Below are the code and all the weights of a small trained network. Each question names an input and a target symbol and asks about switching units off, where a switched-off unit gives its printed mean instead of its output.

import numpy as np


def w(rows, s, z=0):
    codes = np.array(rows[::2]) - 128.0
    scale = np.full(codes.shape[1], s)
    scale[-1] = z or s
    return codes * scale


def norm(h):
    return h / np.sqrt((h * h).mean(-1, keepdims=True) + 1e-5)


def f(y):
    return np.maximum(y, 0)


def softmax(a):
    e = np.exp(a - a.max(-1, keepdims=True))
    return e / e.sum(-1, keepdims=True)


def log_softmax(a):
    a = a - a.max(-1, keepdims=True)
    return a - np.log(np.exp(a).sum(-1, keepdims=True))


def net(x, mask):
    ids = ['αβγζηθστφω'.index(c) for c in x.split()]
    T = len(ids)
    res = E[ids] + P[:T]
    u = 0
    for l in range(3):
        q, k, v = (norm(res) @ M[l].T for M in (Q, K, V))
        z = softmax(np.where(np.tri(T) > 0, q @ k.T / 2**0.5, -1e9)) @ v
        res = res + np.where(mask[u], z, O[l][:, -1]) @ O[l][:, :-1]
        u += 1
        y = f(norm(res) @ A[l][:, :-1].T + A[l][:, -1])
        res = res + np.where(mask[u : u + 12], y, B[l][:, -1]) @ B[l][:, :-1]
        u += 12
    return log_softmax(norm(res)[-1] @ U[:, :-1].T + U[:, -1])


Q, K, V, O, A, B = {}, {}, {}, {}, {}, {}
E = w([
[136,54,118,122,107],'α',
[101,102,122,76,100],'β',
[98,28,158,131,191],'γ',
[191,104,94,112,112],'ζ',
[184,148,150,147,197],'η',
[101,91,156,169,128],'θ',
[110,102,113,92,97],'σ',
[140,157,254,126,92],'τ',
[70,151,174,119,126],'φ',
[138,155,50,165,142],'ω',
],0.0091)
P = w([
[105,163,214,203,2],'0',
[105,140,197,157,93],'1',
[105,133,156,127,140],'2',
[92,136,143,88,173],'3',
[116,123,143,67,186],'4',
[100,107,130,41,193],'5',
],0.0027)
Q[0] = w([
[170,96,7,106,132],'0.h0',
[136,1,170,174,206],'0.h0',
],0.0056)
K[0] = w([
[217,47,198,72,1],'0.h0',
[246,203,30,154,173],'0.h0',
],0.0046)
V[0] = w([
[92,171,146,230,252],'0.h0',
[20,55,236,59,121],'0.h0',
],0.0028)
O[0] = w([
[180,112,191,149,48,167],'0.h0',
[160,2,50,235,147,252],'0.h0',
],0.0051,0.0032)
A[0] = w([
[114,52,163,85,23,160],'0.n0',
[62,157,176,185,56,36],'0.n1',
[221,133,52,254,86,142],'0.n2',
[116,86,170,51,86,9],'0.n3',
[158,182,152,153,217,33],'0.n4',
[187,97,125,150,130,95],'0.n5',
[144,25,158,165,171,133],'0.n6',
[152,151,90,213,177,143],'0.n7',
[145,83,133,176,175,56],'0.n8',
[197,48,159,107,73,120],'0.n9',
[166,145,148,119,121,49],'0.n10',
[110,88,163,238,144,184],'0.n11',
],0.0044,0.0016)
B[0] = w([
[94,200,105,149,129,193],'0.n0',
[89,96,109,47,181,164],'0.n1',
[110,222,61,102,23,172],'0.n2',
[115,202,93,130,107,138],'0.n3',
[155,253,88,167,162,132],'0.n4',
[102,128,98,100,99,151],'0.n5',
[46,199,136,117,79,250],'0.n6',
[136,172,70,169,91,154],'0.n7',
[71,161,130,111,104,178],'0.n8',
[107,143,74,138,72,180],'0.n9',
[106,130,93,119,134,131],'0.n10',
[66,136,139,69,126,255],'0.n11',
],0.0044,0.0059)
Q[1] = w([
[121,147,67,57,126],'1.h0',
[2,244,174,21,137],'1.h0',
],0.0055)
K[1] = w([
[140,121,67,92,88],'1.h0',
[254,125,38,168,193],'1.h0',
],0.0084)
V[1] = w([
[42,48,122,47,40],'1.h0',
[155,204,80,253,231],'1.h0',
],0.003)
O[1] = w([
[95,254,178,201,215,255],'1.h0',
[148,45,135,76,75,65],'1.h0',
],0.004,0.0032)
A[1] = w([
[165,108,97,125,72,47],'1.n0',
[199,124,193,115,64,86],'1.n1',
[124,187,104,113,243,43],'1.n2',
[147,152,71,75,136,173],'1.n3',
[87,121,121,254,90,84],'1.n4',
[122,115,216,174,67,73],'1.n5',
[166,109,113,95,160,86],'1.n6',
[125,90,90,61,84,116],'1.n7',
[149,140,140,149,212,49],'1.n8',
[133,79,185,94,245,163],'1.n9',
[194,184,176,151,96,235],'1.n10',
[254,75,86,39,234,5],'1.n11',
],0.0057,0.0024)
B[1] = w([
[167,207,93,153,136,132],'1.n0',
[36,132,69,121,185,139],'1.n1',
[67,107,158,137,96,148],'1.n2',
[161,99,54,183,138,153],'1.n3',
[99,182,114,24,132,253],'1.n4',
[106,94,70,83,188,178],'1.n5',
[107,127,128,148,165,129],'1.n6',
[162,101,116,239,122,145],'1.n7',
[127,141,111,146,59,130],'1.n8',
[116,223,84,133,21,173],'1.n9',
[74,76,47,190,72,163],'1.n10',
[84,42,132,103,254,131],'1.n11',
],0.0046,0.0042)
Q[2] = w([
[254,105,176,132,163],'2.h0',
[94,116,57,158,137],'2.h0',
],0.0085)
K[2] = w([
[2,106,177,92,96],'2.h0',
[146,99,67,203,144],'2.h0',
],0.0095)
V[2] = w([
[253,54,110,160,171],'2.h0',
[69,177,151,125,126],'2.h0',
],0.0043)
O[2] = w([
[2,160,155,107,117,3],'2.h0',
[189,82,138,148,133,184],'2.h0',
],0.0057,0.0074)
A[2] = w([
[158,225,13,148,64,93],'2.n0',
[165,122,134,111,137,92],'2.n1',
[123,35,73,141,218,2],'2.n2',
[168,93,120,144,88,80],'2.n3',
[254,118,180,154,90,58],'2.n4',
[111,128,192,109,158,89],'2.n5',
[124,160,169,137,71,90],'2.n6',
[67,152,114,130,132,162],'2.n7',
[121,136,93,68,101,90],'2.n8',
[155,142,49,117,81,115],'2.n9',
[128,136,110,74,116,108],'2.n10',
[158,184,176,33,105,51],'2.n11',
],0.0072,0.0037)
B[2] = w([
[147,166,55,175,35,254],'2.n0',
[133,138,121,150,132,128],'2.n1',
[86,64,1,130,244,157],'2.n2',
[106,166,152,129,145,135],'2.n3',
[83,85,234,224,117,137],'2.n4',
[183,175,90,139,154,138],'2.n5',
[132,91,88,87,173,139],'2.n6',
[204,131,133,111,135,194],'2.n7',
[164,130,120,177,131,138],'2.n8',
[105,182,63,152,109,190],'2.n9',
[167,110,125,140,124,132],'2.n10',
[211,86,129,38,124,134],'2.n11',
],0.0058,0.0083)
U = w([
[140,183,41,185,27,192],'α',
[89,44,41,156,217,161],'β',
[2,208,152,64,135,158],'γ',
[78,15,148,82,25,154],'ζ',
[202,236,165,168,223,74],'η',
[119,130,138,123,123,15],'θ',
[129,129,138,128,124,10],'σ',
[113,81,226,242,109,206],'τ',
[220,106,140,12,114,190],'φ',
[137,122,134,124,118,2],'ω',
],0.0069,0.0026)

Each question gives the input, a string of symbols that net reads in full, and the target symbol t.
The units are the heads (2 rows each of Q, K, V and O) and the neurons (one row each of A and B). Each row of codes is followed by its name. A weight is (code - 128) times the scale printed after its matrix; where a second scale follows, it is the last column's (O, A, B and U).
mask holds one flag per unit, layer by layer, with each layer's heads first. A switched-off unit (its flag False) gives its mean, the last column of its rows in O or B, instead of its output. The means were averaged over made-up inputs and are rounded, as every weight is.
A unit's drop is (log p(t) with every unit on - log p(t) with that unit switched off) / (log p(t) with every unit on - log p(t) with every unit switched off).
The circuit of an input: a set's keep is (log p(t) with only the set's units on - log p(t) with every unit switched off) / (log p(t) with every unit on - log p(t) with every unit switched off). Starting from the 12 units with the biggest drops (on a tie, the unit counted first), units are removed one at a time, each time the one whose removal leaves the highest keep (on an exact tie, the one counted first), for as long as the keep stays at least 0.8.
units of the circuit, in order: the units of the circuit, biggest drop first
unit that matters most: the unit with the biggest drop
k most important neurons: the k neurons with the biggest drops, biggest first
k most important neurons of layer l: the k neurons of layer l with the biggest drops, biggest first
drop of u: that unit's drop, to one decimal
input θ σ η ω η, target β: units of the circuit, in order => [1.h0 1.n11 2.n2]
input θ η θ ω γ, target φ: units of the circuit, in order => [0.h0 2.n11]
input ζ θ γ φ, target γ: 3 most important neurons => [0.n11 2.n0 0.n6]
input θ η φ θ τ, target ζ: most important neuron => [2.n0]
input η φ η, target β: 2 most important neurons of layer 1 => [1.n11 1.n1]
input η α τ, target ζ: 3 most important neurons of layer 1 => [1.n10 1.n4 1.n1]
input ζ ω θ ζ, target β: 2 most important neurons => [1.n11 0.n6]
input θ α ζ γ θ τ, target γ: 3 most important neurons => [2.n0 1.n10 0.n11]
input γ θ φ θ η γ, target ζ: 2 most important neurons of layer 1 => [1.n9 1.n3]
input τ γ ζ γ, target γ: 2 most important neurons => [2.n0 1.n9]
input γ θ φ ω α γ, target φ: 2 most important neurons => [1.n9 2.n0]
input θ γ η φ γ γ, target ζ: 2 most important neurons => [1.n9 2.n0]
input τ θ β ω φ τ, target φ: 2 most important neurons of layer 1 => [1.n1 1.n10]
input ζ φ τ ω θ φ, target φ: unit that matters most => 2.h0
input θ θ ζ γ θ γ, target γ: 2 most important neurons => [1.n9 2.n0]
input β ζ τ, target γ: 3 most important neurons of layer 1 => [1.n10 1.n4 1.n3]
input γ ζ θ ζ, target β: 2 most important neurons => [0.n6 1.n11]
input ω γ τ, target φ: 2 most important neurons of layer 0 => [0.n11 0.n6]
input σ β θ γ β, target β: drop of 0.n2 => 0.4
input γ τ η θ γ θ, target ζ: unit that matters most => 1.h0
input θ γ ζ γ θ θ, target γ: drop of 2.n0 => 0.2
input α σ τ, target τ: drop of 2.n4 => 0.3
